Facts:
bukubra (Φ d) (Π 890) (χ e)
bozu (Φ d) (Π 222) (χ f)
drefustur (ω gagrozir) (Φ d) (Π 890) (χ e)
gami (ω drebebol) (Φ a) (Π 890) (χ f)
skesko (Φ b) (Π 890) (χ f)
gudi (ω flitus) (Φ d) (Π 510) (χ f)
zasku (ω grogum) (Φ d) (Π 222) (χ e)
povemer (ω biske) (Φ b) (Π 773) (χ e)
sile (ω ledrol) (Φ c) (Π 586) (χ f)
nulukor (ω takler) (Φ d) (Π 586) (χ f)
vime (ω gudror) (Φ b) (Π 586) (χ e)
gusas (ω zugar) (Φ b) (Π 890) (χ f)
biske (ω kiklol) (Φ d) (Π 890) (χ f)
klegra (ω driklok) (Φ c) (Π 586) (χ e)
sito (ω reflezil) (Φ b) (Π 510) (χ f)
reflezil (ω trokotrim) (Φ c) (Π 586) (χ f)
poflisek (ω pugre) (Φ d) (Π 773) (χ f)
miklen (ω nulukor) (Φ c) (Π 222) (χ e)
detem (ω trabol) (Φ b) (Π 510) (χ f)
bramin (Φ a) (Π 773) (χ f)
nubru (ω tuple) (Φ a) (Π 890) (χ f)
gabutras (ω lusu) (Φ c) (Π 586) (χ f)
tavon (ω duplidol) (Φ a) (Π 586) (χ e)
grogum (ω flutrusal) (Φ d) (Π 773) (χ f)
troso (ω mena) (Φ d) (Π 586) (χ f)
trabol (ω feler) (Φ a) (Π 586) (χ e)
fesa (ω skesus) (Φ d) (Π 586) (χ f)
vikur (ω viskol) (Φ a) (Π 586) (χ e)
grasa (ω planok) (Φ a) (Π 890) (χ e)
keplolam (ω draviklok) (Φ c) (Π 890) (χ e)
tuple (ω grisun) (Φ c) (Π 586) (χ e)
dadu (Φ d) (Π 586) (χ e)
klupo (ω flostovon) (Φ c) (Π 586) (χ f)
domo (ω grestisto) (Φ d) (Π 222) (χ e)
feler (ω dugrelun) (Φ b) (Π 586) (χ f)
fifo (ω pagrer) (Φ a) (Π 586) (χ e)
sodul (ω drefustur) (Φ d) (Π 222) (χ f)
gubrur (Φ a) (Π 222) (χ f)
brigra (Φ a) (Π 586) (χ f)
skesus (ω fave) (Φ c) (Π 890) (χ e)
gofan (ω vikur) (Φ b) (Π 586) (χ e)
klodrike (Φ a) (Π 890) (χ e)
kudrun (ω nogum) (Φ a) (Π 586) (χ f)
gaflun (Φ c) (Π 586) (χ e)
sasam (ω treru) (Φ b) (Π 586) (χ f)
brakin (Φ a) (Π 773) (χ e)
tripin (ω troso) (Φ a) (Π 586) (χ e)
gudror (ω tufli) (Φ c) (Π 773) (χ e)
koflur (ω gusas) (Φ b) (Π 586) (χ e)
revum (ω povemer) (Φ b) (Π 586) (χ e)
grestisto (ω sasam) (Φ d) (Π 586) (χ f)
skedul (Φ d) (Π 890) (χ f)
moskom (Φ b) (Π 222) (χ e)
trokik (Φ d) (Π 773) (χ e)
skagru (ω detem) (Φ c) (Π 510) (χ f)
zugar (ω sile) (Φ b) (Π 586) (χ e)
ziki (ω bridraplas) (Φ d) (Π 586) (χ f)
stugre (Φ a) (Π 586) (χ e)
fave (ω koflur) (Φ d) (Π 890) (χ e)
pugre (ω graklaka) (Φ b) (Π 586) (χ e)
klumem (Φ b) (Π 773) (χ f)
ledrol (ω sito) (Φ d) (Π 773) (χ e)
flutrusal (Φ a) (Π 510) (χ e)
flitus (ω klegra) (Φ b) (Π 586) (χ e)
treru (ω vime) (Φ a) (Π 890) (χ f)
trokotrim (Φ d) (Π 773) (χ e)
nasten (Φ c) (Π 890) (χ f)
stegoklir (Φ c) (Π 510) (χ e)
kita (ω stezi) (Φ a) (Π 586) (χ e)
broturak (Φ a) (Π 890) (χ f)
viskol (Φ c) (Π 586) (χ f)
plete (ω poflisek) (Φ b) (Π 586) (χ f)
stukek (Φ b) (Π 510) (χ e)
tufli (Φ c) (Π 586) (χ e)
zesar (Φ d) (Π 773) (χ f)
drabridi (Φ a) (Π 586) (χ f)
lumor (ω revum) (Φ a) (Π 586) (χ e)
nogum (ω gofan) (Φ b) (Π 586) (χ e)
lekil (Φ b) (Π 890) (χ e)
lostes (Φ c) (Π 586) (χ f)
fliskir (Φ c) (Π 890) (χ e)
mena (ω fiklin) (Φ b) (Π 222) (χ e)
mabin (ω domo) (Φ c) (Π 586) (χ f)
stezi (ω klebate) (Φ c) (Π 586) (χ f)
bridraplas (Φ b) (Π 586) (χ e)
duplidol (Φ c) (Π 586) (χ f)
vatom (ω traflagruk) (Φ a) (Π 890) (χ e)
fiklin (ω vatom) (Φ c) (Π 586) (χ e)
staklas (Φ c) (Π 773) (χ e)
dugrelun (Φ b) (Π 773) (χ f)
metivon (Φ b) (Π 586) (χ e)
gagrozir (ω zasku) (Φ d) (Π 586) (χ f)
graklaka (ω lumor) (Φ b) (Π 586) (χ e)
grisun (ω brigra) (Φ a) (Π 890) (χ f)
dodror (Φ d) (Π 510) (χ e)
kiklol (ω sufli) (Φ c) (Π 586) (χ e)
pagrer (ω kita) (Φ d) (Π 586) (χ e)
planok (ω klupo) (Φ c) (Π 586) (χ e)
rovik (ω fifo) (Φ c) (Π 586) (χ f)
grali (Φ a) (Π 510) (χ f)
kemim (Φ c) (Π 510) (χ f)
traflagruk (Φ c) (Π 586) (χ e)
bruskol (Φ c) (Π 773) (χ f)
grisum (ω mabin) (Φ b) (Π 586) (χ f)
driklok (ω tripin) (Φ d) (Π 890) (χ e)
laflobra (Φ a) (Π 222) (χ e)
takler (ω rovik) (Φ a) (Π 586) (χ f)
flostovon (ω fesa) (Φ b) (Π 222) (χ e)
planam (Φ b) (Π 586) (χ f)
sufli (ω sodul) (Φ b) (Π 586) (χ e)
drebebol (ω grisum) (Φ d) (Π 586) (χ e)
klebate (ω gudi) (Φ b) (Π 586) (χ e)
lusu (Φ b) (Π 773) (χ f)
draviklok (ω plete) (Φ c) (Π 773) (χ f)

Known rows:
stezi: [ 16  -5  -9  14  -1   5   5  -1   3  -6   1   5  -4   8  18   5 -19 -12
   3  -6   6   5   1  -6  -7  10  -1   3  -4   9   1  20  16  16 -16  -1
  10]
troso: [ -4  24  -1  13   7 -14 -10 -11  -7  -8   0  -9 -10  19  19   3 -22   0
  -1  -6  12  -2  12  -6  -6  21  13   1 -12  -5 -12  26   0   1   2  -9
   9]
domo: [  2   7   5   2  -9  -6   6 -22   4   4   0  -3   9  19 -15   4  -8  20
  -1  12 -27  11  -6   0  -1 -12  12  -7   5  -2   6 -16  -6  -4   8  -2
  -2]
gabutras: [  8  22   9  27 -10   7   5 -20  22  -2   9  -4 -10  14  -6 -29 -55 -12
   2 -10  -2  13 -24  -1   2   9   2   8   8  -1 -13  14   7   3 -13  -2
  18]
brigra: [  7  22   3  11   5  -2 -16 -10   5  -4 -15 -22  -8   9  14   1 -21  -5
  12  -1   9   4   7   2 -11  12   6   6  -8   1  -5  28  -4   2  -3  -8
  17]
gagrozir: [  6  16  -3  16  -4  10  -6  -8   6   1  -8  -7  -4   0  23   9 -16  -5
   4  -2  -3  -2   1   3 -13  12  12  13 -10  12 -11  36   5   4  -1  -4
   9]
nasten: [  5 -12   0  21 -12   7 -20   2  14 -11   1   5 -13  -9   4   7   2  -5
   5  14   4 -16  -3  -1  18  13  -9  -7 -13  -3   5  -4  19   6  -7  10
  18]
gubrur: [ 16   0   4  17  -5  -2 -12  -3   4 -10  -8  -9   2   1   7   5 -12 -16
  10   7  11   2  -3  -2  -1  15  -9  -5  -2  -7  10  15  14  15 -13  -7
  14]
grogum: [  9  -5  -4  24 -13  16  -5  10  -2  -6  -4   9  -5 -23  16  16   4 -18
   6   2  -2 -13  -5   0  -2  13   1   6  -7   0  -4  21  23   9  -2   4
   9]
keplolam: [ -8  -9  12  -9  -6  -9 -14 -28  12  -2  -2  -8 -11  34 -22 -10  -2  35
   3  19 -16   1   3  -1  22 -19   1 -24  -4   0  13 -51 -14 -11   8   8
   4]
fliskir: [ 12 -17  -1   7 -14   1   3  -6   7   0   3  11   5  -6 -22  10  13  11
   3  20 -23  -5   0  -2  17  -9   3 -11   5  -9  10 -36   8  -5   4  10
   8]
fave: [ -5  -6   9  -2 -14   2 -13 -19  11   2 -11  -5   1   8 -15   5  15  24
   4  24 -23  -6   1   5  15 -14   8 -11  -4   0   8 -30  -6 -14  13   7
   2]
drebebol: [ 13  -6   1   5   0  -6  27 -12  -7   1   2  10  18  12 -11  -1 -14  -2
   2  -1 -15  13  -5  -9  -7  -8   5  -4  15 -10   6 -15   5   5  -3  -4
  -6]
sufli: [  7  11   3  -1  -1   1  14 -16  -1   8  -2  -5  11  11  -1   8  -6  16
   6   3 -21   9   6  -2 -13 -14  18   6   7   4  -3  -2  -9  -5  11  -4
  -1]
bozu: [ -2  11   3  13  -9   1 -15 -14   6  -7  -4 -12  -7  17  14   5 -17   4
   3   6   2  -1  -6  -1   0  14   3  -4 -16   6   0  19   5   6  -2  -3
   9]
klodrike: [ 12 -15   9   6 -12  -1  -6  -5   8  -4 -12  -2  11  -6 -23   5  15   4
  11  23 -18  -2  -2   1  15 -12  -4 -13  12 -17  16 -36   2  -6   4   7
  10]
kemim: [  0  10   0  10   1   6 -14  -9   9   0  -5  -7 -22  11  15  -5 -19   2
   6  -5   5  -4   7   2   2   5   8   7 -10  10 -14  12   0  -3   1   3
  17]
klegra: [ 10  12  -2  -1   5 -12  11 -16  -2   5   2  -2   3  21  -6   2 -12  22
  -3   1 -21  12  15   1  -8  -8  23   3   4  -3  -5 -10 -14  -4  11  -4
   8]
viskol: [  4  14 -10   4   8  -6 -15  -4  -1  -2  -4 -11 -15  15  32  16  -8   9
   1  -1   5  -4  23   1 -12  13  16   9 -21  15  -6  31  -1   5   0  -5
  14]
fifo: [ 13   1  10  -8  -2   7   6 -21   9   8 -19 -17   9  18  -7  -2 -11  12
  14   6 -22  23  -2   3 -13 -23   9   2  12  10  11  -8 -13  -5   5  -3
   3]

Rows:
No name comes twice in this set of rows, the named rows included.
[  2   2   5   3  -6  20  -7 -19  13   0 -14 -12  -9  23  21  -1 -22  -2
  13  -3   0   7 -13  -4 -13  -4  -2   3 -10  28   3  23   4   8 -10   1
  -1] -> nulukor
[  9   3  -2   5  -4  15  -6 -15  16   2  -7 -10 -13  20  21  -2 -24   1
   7  -4  -3   8  -6   2 -11  -1   3   7  -8  27   0  22   4   8  -9   0
  10] -> rovik
[ 10  20   6  -3  10 -20   1 -16  -5   1 -10 -14   6  15 -11   4  -9  14
   5   3 -12  14  17   2  -9  -5  20   0   8 -14   1  -6 -18  -9  14 -10
   8] -> tripin
[ 14  11   4   5  -7   9   2  -5   6  10 -22  -8   6 -20  -9  10   7   7
  13   6 -27   2  13  11 -12 -16  22  16  12  -3  -6  -2 -13 -17  17   2
  15] -> flutrusal
[  7  22   3  21  -5   1  -1 -13  12  -2   6  -4 -11  10   6 -11 -36  -5
   0  -9   0   5  -7  -1  -2  13  11  11  -2   2 -14  24   4   4  -4  -4
  20] -> duplidol
[  6   8   0  -3  12  -3 -24 -11   2  -6 -22 -27 -14  26  27   8 -13   4
  12   0  14   8  16   0 -13   6   1   1 -17  15   5  25  -7   6  -4 -10
   9] -> kudrun
[ 10  -3   6  11  -3 -18 -11  -1  -6  -8  -7   3   8 -13 -22  10  15   7
   4  23  -8  -9  15  -1  17   3   5 -13   8 -33  11 -33  -2 -11  15   1
  15] -> vatom
[ 19  10  11  22  -9  -3  39 -15  -1   0  13  13  25  -7 -27 -15 -30 -10
   0  -5 -18  15 -19 -10  -2  -6   7   4  33 -25  -6 -15  10   2  -3  -2
   2] -> bridraplas
[ -5  14   7   2  12 -11 -11 -23  -1  -9  -2 -18 -13  37  19  -9 -32   6
   3  -5  20   7   2 -12  -1   9  -2  -6 -13   4  -6  12  -1   5  -4  -9
   0] -> plete
[ 10   6   2 -14   8  -9  -3 -15  -6   5 -20 -19   5  20   3  13   3  21
   9   6 -13  13  23   1 -15 -16  15   0  -1   3   8  -2 -17  -5  12  -9
   3] -> vikur
[  0  -6   4  -1 -12   1 -12 -17  15   3  -6  -3  -4   9 -20   4  13  30
   3  22 -28  -3   5   8  17 -19   9 -10  -2   3   7 -33  -9 -11  13  10
  10] -> skesus

The same elements again, as new rows of numbers:
Known rows:
zugar: [  7   2  -4   0 -34  11 -10   6   5  -7 -18   5  -2  -5]
zesar: [ -6  -5  -3 -19 -49  27  -9 -17  -2  -3  17 -21  10 -14]
graklaka: [  4   8 -10  -7 -32  12  -8   0   2  -5 -22 -12  -8  -4]
vikur: [  8   3  -9  -2 -37  11 -11  -1   8  -4 -17  -8 -10 -10]
fesa: [ -4  -3  -6 -16 -35  35 -15  -6  -2 -11  14  -8   9 -21]
grisum: [ -2  -8  -1 -32 -33  26 -17  -9 -11 -12   6 -20   5 -20]
planok: [  6   0 -13  -9 -30  15  -8   2  10  -3 -15   1  -7   1]
takler: [  0  -7  -5 -17 -35  35 -16 -15  -6 -10   6 -19   4 -25]
bozu: [  0   6   8 -18 -30  22  -8 -24   4  -7  22 -17   5 -17]
sito: [ -3   5  17 -21 -27  20 -16 -33  -4  -5  11  -6  19 -10]
mena: [ 14   7   3  -7 -25   0  -3 -19  10  -3 -17  -2  -4  -5]
fave: [ 11  10  -7   1 -32   4  -8  -5  14  -3  -6  10   0  -5]
bukubra: [  7   9  -3  -3 -36   2  -4  -7  16  -1  -6  -5 -10  -3]
ziki: [ -5  -4  -8 -19 -36  32 -12 -12  -2  -9  13 -17   4 -22]
klupo: [ -4  -8  -6 -22 -29  37 -14  -8  -3  -9  11 -11  10 -12]
grestisto: [ -2  -6  -9 -36 -36  23 -20  -9  -4 -11  14 -17   2 -22]
nogum: [  6   1  -8  -8 -33  10  -9   0   4  -6 -21  -6  -7  -6]
stegoklir: [  4  10   7  -8 -30  -3  -7 -23  16   6  -4   1  -6  11]
lekil: [  8   5   6  -5 -32   2  -3  -6   8  -2 -12  -8  -9  -1]
klebate: [  7  -6  -7  -4 -33  11  -5  -7   7  -5 -24  -6 -10  -9]

Rows:
No name comes twice in this set of rows, the named rows included.
[ -3   1   5 -19 -31  19 -12 -44   4  -3  14  -6  11 -16] -> gudi
[ 14  12   6  -3 -24   1  -6 -11   8  -3 -13   5   2  -2] -> flostovon
[ 10   5  -8 -11 -27   8  -7  -9  12  -1 -11  -3  -6   3] -> keplolam
[  4   8 -19 -10 -30  17  -8   0   8  -3 -17 -11 -10   3] -> kiklol
[ 13  11   8   0 -31   0  -6 -13  14   0  -6  -8 -10  -4] -> laflobra
[  7  -8 -15  -8 -30  16  -5  -6  12  -2 -18  -3 -12  -2] -> klegra
[  4  -2  -8  -7 -45   7  -3  -4  10   3  -9  -9  -5  10] -> staklas
[ -3   3   8 -27 -25  22 -15 -37   0  -2  17  -9  14  -5] -> skagru
[  7   3  -2  -9 -30   8  -3  -7  14   0  -7  -7 -11   5] -> fliskir
[ -2   5  14 -24 -27  18 -15 -37  -5  -5  11 -11  15 -11] -> detem
[ -2  -3  11 -20 -32  26  -8 -17  -5  -7  13 -23   6 -15] -> skesko
[ -6   1  14 -24 -29  21 -13 -34   2  -1  20 -15   8  -3] -> kemim
[  6  -3 -14 -18 -44   3  -9  -6   7   2 -11  -5  -2   7] -> gudror

